Here is a tiny trained network, its code and every weight. The questions are about switching its units off for an input and a target symbol, where a switched-off unit gives its printed mean instead of its output.

import numpy as np


def w(rows, s, z=0):
    codes = np.array(rows[::2]) - 128.0
    scale = np.full(codes.shape[1], s)
    scale[-1] = z or s
    return codes * scale


def norm(h):
    return h / np.sqrt((h * h).mean(-1, keepdims=True) + 1e-5)


def f(y):
    return np.maximum(y, 0)


def softmax(a):
    e = np.exp(a - a.max(-1, keepdims=True))
    return e / e.sum(-1, keepdims=True)


def log_softmax(a):
    a = a - a.max(-1, keepdims=True)
    return a - np.log(np.exp(a).sum(-1, keepdims=True))


def net(x, mask):
    ids = ['αβγεζηθλμξπστφψω'.index(c) for c in x.split()]
    T = len(ids)
    res = E[ids] + P[:T]
    u = 0
    for l in range(2):
        r = norm(res)
        for j in range(3):
            rows = slice(3 * j, 3 * j + 3)
            q, k, v = (r @ M[l][rows].T for M in (Q, K, V))
            z = softmax(np.where(np.tri(T) > 0, q @ k.T / 3**0.5, -1e9)) @ v
            o = O[l][rows]
            res = res + np.where(mask[u + j], z, o[:, -1]) @ o[:, :-1]
        u += 3
        y = f(norm(res) @ A[l][:, :-1].T + A[l][:, -1])
        res = res + np.where(mask[u : u + 4], y, B[l][:, -1]) @ B[l][:, :-1]
        u += 4
    return log_softmax(norm(res)[-1] @ U[:, :-1].T + U[:, -1])


Q, K, V, O, A, B = {}, {}, {}, {}, {}, {}
E = w([
[78,144,195,77,112,72,138],'α',
[184,109,32,83,141,107,158],'β',
[158,126,47,77,177,120,106],'γ',
[126,163,189,159,77,61,183],'ε',
[133,151,140,125,100,63,157],'ζ',
[71,171,203,144,157,92,91],'η',
[67,74,164,94,133,163,192],'θ',
[69,108,181,116,106,123,119],'λ',
[91,83,125,41,171,139,94],'μ',
[200,223,92,150,181,61,126],'ξ',
[90,152,184,248,131,161,87],'π',
[87,112,192,94,83,74,168],'σ',
[140,145,74,113,192,120,84],'τ',
[77,118,159,54,190,122,145],'φ',
[118,67,121,23,141,128,139],'ψ',
[90,142,145,120,178,111,67],'ω',
],0.011)
P = w([
[68,153,91,100,98,88,102],'0',
[84,108,128,103,170,75,110],'1',
[60,118,92,113,170,88,157],'2',
[111,201,104,83,76,151,118],'3',
[186,116,173,101,136,98,80],'4',
[97,85,127,124,182,89,155],'5',
[86,184,101,95,108,175,175],'6',
[188,160,177,83,106,148,99],'7',
[150,82,164,118,193,103,146],'8',
[77,141,96,114,164,152,207],'9',
[180,163,173,80,143,186,155],'10',
[187,95,201,90,145,88,155],'11',
[122,136,144,106,141,115,247],'12',
],0.014)
Q[0] = w([
[111,162,142,107,140,116,114],'L0H1',
[129,110,120,137,112,146,135],'L0H1',
[139,107,118,153,109,156,123],'L0H1',
[204,58,228,136,206,59,160],'L0H2',
[43,80,65,189,184,37,194],'L0H2',
[117,249,160,85,168,198,250],'L0H2',
[172,146,96,187,139,112,135],'L0H3',
[163,132,129,102,118,133,179],'L0H3',
[132,155,123,71,184,108,124],'L0H3',
],0.023)
K[0] = w([
[130,126,119,126,130,118,148],'L0H1',
[121,117,128,139,125,131,103],'L0H1',
[109,131,131,144,117,123,94],'L0H1',
[66,175,71,153,187,168,250],'L0H2',
[126,241,118,80,35,214,118],'L0H2',
[239,106,213,112,198,164,154],'L0H2',
[151,164,98,136,151,103,129],'L0H3',
[141,141,157,162,135,106,150],'L0H3',
[111,148,106,154,139,138,73],'L0H3',
],0.025)
V[0] = w([
[122,157,50,190,108,106,151],'L0H1',
[142,132,86,41,48,29,77],'L0H1',
[62,90,110,177,103,120,111],'L0H1',
[205,117,61,237,147,199,144],'L0H2',
[141,35,7,49,179,225,29],'L0H2',
[175,73,84,15,64,83,224],'L0H2',
[135,84,114,174,97,186,88],'L0H3',
[159,128,149,141,118,107,93],'L0H3',
[144,137,108,97,112,90,141],'L0H3',
],0.021)
O[0] = w([
[161,150,151,74,160,109,117,143],'L0H1',
[101,134,94,88,143,41,186,204],'L0H1',
[145,95,93,79,146,160,114,130],'L0H1',
[184,131,113,116,210,156,165,8],'L0H2',
[34,148,104,174,250,152,79,1],'L0H2',
[78,168,155,46,104,194,78,60],'L0H2',
[100,127,124,96,130,71,136,57],'L0H3',
[128,146,138,141,125,120,110,129],'L0H3',
[148,134,135,144,134,158,87,136],'L0H3',
],0.019,0.017)
A[0] = w([
[128,7,115,112,127,170,76,136],'L0N1',
[223,55,126,157,169,72,120,252],'L0N2',
[21,210,193,29,48,158,90,237],'L0N3',
[140,79,209,250,176,127,121,169],'L0N4',
],0.022,0.003)
B[0] = w([
[194,218,117,182,132,115,147,137],'L0N1',
[66,125,75,210,80,213,112,222],'L0N2',
[98,112,6,183,129,214,206,251],'L0N3',
[86,70,132,159,74,203,75,169],'L0N4',
],0.017,0.024)
Q[1] = w([
[108,128,185,131,146,113,95],'L1H1',
[76,42,150,145,96,149,156],'L1H1',
[139,114,150,53,252,158,110],'L1H1',
[74,146,190,182,102,171,157],'L1H2',
[90,158,181,92,69,174,50],'L1H2',
[88,82,135,61,151,116,183],'L1H2',
[137,126,93,117,176,98,217],'L1H3',
[196,230,138,153,108,55,95],'L1H3',
[124,200,111,171,198,97,96],'L1H3',
],0.026)
K[1] = w([
[87,117,142,145,122,121,69],'L1H1',
[157,50,203,87,164,125,130],'L1H1',
[49,180,145,115,213,216,149],'L1H1',
[165,89,32,141,139,88,165],'L1H2',
[181,74,142,113,102,48,133],'L1H2',
[61,139,95,59,102,138,146],'L1H2',
[122,79,80,117,180,109,193],'L1H3',
[198,225,144,97,101,6,84],'L1H3',
[90,203,122,129,196,79,81],'L1H3',
],0.024)
V[1] = w([
[87,127,250,93,173,103,125],'L1H1',
[156,105,159,161,28,87,223],'L1H1',
[167,147,206,149,206,141,158],'L1H1',
[134,122,4,92,67,61,16],'L1H2',
[79,201,112,154,69,150,151],'L1H2',
[75,92,139,189,178,148,220],'L1H2',
[57,12,149,201,93,190,213],'L1H3',
[140,250,170,168,149,23,197],'L1H3',
[104,207,209,94,202,91,14],'L1H3',
],0.014)
O[1] = w([
[109,79,53,126,76,89,139,54],'L1H1',
[93,131,128,184,148,140,31,222],'L1H1',
[148,119,86,151,87,140,185,67],'L1H1',
[100,125,185,54,195,93,151,161],'L1H2',
[169,184,169,152,162,97,73,173],'L1H2',
[153,115,150,167,152,154,42,161],'L1H2',
[120,189,102,49,148,43,113,215],'L1H3',
[137,112,134,125,132,204,53,93],'L1H3',
[83,8,88,140,50,156,140,4],'L1H3',
],0.012,0.031)
A[1] = w([
[131,137,78,104,151,118,189,135],'L1N1',
[184,84,90,177,167,89,163,175],'L1N2',
[166,66,148,136,109,254,90,2],'L1N3',
[86,143,43,164,201,165,142,219],'L1N4',
],0.032,0.00069)
B[1] = w([
[167,146,112,133,164,159,104,159],'L1N1',
[58,171,117,116,127,122,250,202],'L1N2',
[180,32,19,133,203,159,109,157],'L1N3',
[175,111,243,124,68,94,163,255],'L1N4',
],0.022,0.021)
U = w([
[73,150,70,149,102,137,82,56],'α',
[132,125,132,68,213,214,179,128],'β',
[121,103,182,127,174,150,130,65],'γ',
[229,85,125,76,48,108,138,105],'ε',
[122,161,64,105,148,172,120,87],'ζ',
[153,105,126,204,60,38,28,4],'η',
[217,112,147,233,104,251,93,176],'θ',
[83,214,177,114,112,36,148,239],'λ',
[50,112,136,176,137,149,77,70],'μ',
[202,194,128,145,253,113,41,87],'ξ',
[142,115,49,233,176,82,203,133],'π',
[65,147,50,124,99,177,87,115],'σ',
[146,16,192,131,141,70,117,161],'τ',
[140,168,195,220,71,165,102,123],'φ',
[11,135,119,166,136,198,92,66],'ψ',
[52,86,94,179,146,87,30,153],'ω',
],0.0067,0.004)

Each question gives the input, a string of symbols that net reads in full, and the target symbol t.
The units are the heads (3 rows each of Q, K, V and O) and the neurons (one row each of A and B). Each row of codes is followed by its name. A weight is (code - 128) times the scale printed after its matrix; where a second scale follows, it is the last column's (O, A, B and U).
mask holds one flag per unit, layer by layer, with each layer's heads first. A switched-off unit (its flag False) gives its mean, the last column of its rows in O or B, instead of its output. The means were averaged over made-up inputs and are rounded, as every weight is.
A unit's drop is (log p(t) with every unit on - log p(t) with that unit switched off) / (log p(t) with every unit on - log p(t) with every unit switched off).
The circuit of an input: a set's keep is (log p(t) with only the set's units on - log p(t) with every unit switched off) / (log p(t) with every unit on - log p(t) with every unit switched off). Starting from the 12 units with the biggest drops (on a tie, the unit counted first), units are removed one at a time, each time the one whose removal leaves the highest keep (on an exact tie, the one counted first), for as long as the keep stays at least 0.8.
circuit, biggest first: the units of the circuit, biggest drop first
most important unit: the unit with the biggest drop
top k neurons: the k neurons with the biggest drops, biggest first
top k neurons in layer l: the k neurons of layer l with the biggest drops, biggest first
heads that matter: for each layer, one digit per head in row order, 1 if its drop is at least 0.15 and else 0, layers parted by /
input π ξ π φ π π π, target θ: heads that matter	100 / 000
input λ π π λ η τ π α τ ε ε, target τ: top 2 neurons in layer 0	(L0N2, L0N3)
input ε ε β π π ε π ξ θ ε λ ε, target ε: circuit, biggest first	(L0H2)
input φ ξ π τ ξ π, target τ: heads that matter	010 / 101
input φ π ξ β φ, target ξ: top 2 neurons	(L1N4, L1N2)
input π ξ τ η λ π π β, target π: top 2 neurons	(L1N2, L1N4)
input π π τ ξ, target π: top 2 neurons in layer 1	(L1N4, L1N2)
input λ ω π π τ π ξ ε π π, target θ: heads that matter	110 / 000
input π θ θ ξ ξ ξ π ε ξ π τ σ, target π: top 3 neurons	(L1N4, L1N2, L0N2)
input ξ τ τ π π ξ η τ, target ξ: circuit, biggest first	(L1N4, L0H2, L0N3)
input γ ξ ω σ ξ η π π η β ξ π τ, target ξ: circuit, biggest first	(L0H2, L1N4, L0N3)
input ξ π π, target ξ: heads that matter	000 / 000
input σ γ ε ε ψ θ ξ α θ γ ω, target θ: top 3 neurons in layer 1	(L1N4, L1N2, L1N3)
input τ ξ ψ ξ π ψ, target ξ: top 2 neurons in layer 1	(L1N4, L1N2)
input φ ξ ξ ε π ξ β λ, target ξ: most important unit	L1N4
input ω π ξ ξ, target π: top 2 neurons	(L1N2, L1N4)
input η τ τ φ ψ λ φ ξ π ξ, target ξ: top 2 neurons	(L1N4, L0N3)
input ξ ω β λ τ π ε α σ φ ξ φ γ, target ξ: top 3 neurons	(L0N3, L1N4, L1N2)
input ξ τ β, target ξ: top 2 neurons	(L1N4, L1N2)
input π η σ τ η π φ α, target π: circuit, biggest first	(L0H2)
input π π ξ ζ ζ π π ξ ω π π τ, target π: top 2 neurons	(L1N4, L1N2)
input φ π π λ, target π: top 3 neurons	(L1N2, L1N4, L0N3)
input ψ ξ γ θ, target ξ: top 2 neurons	(L1N4, L1N2)
input ε π ξ η ε ε γ γ, target ε: top 2 neurons	(L1N2, L0N2)
input ξ ξ τ τ ζ τ π ξ ε ξ π π ζ, target π: top 2 neurons in layer 1	(L1N2, L1N4)
input π γ π φ τ σ η ξ ε θ, target ξ: top 3 neurons in layer 0	(L0N3, L0N2, L0N4)
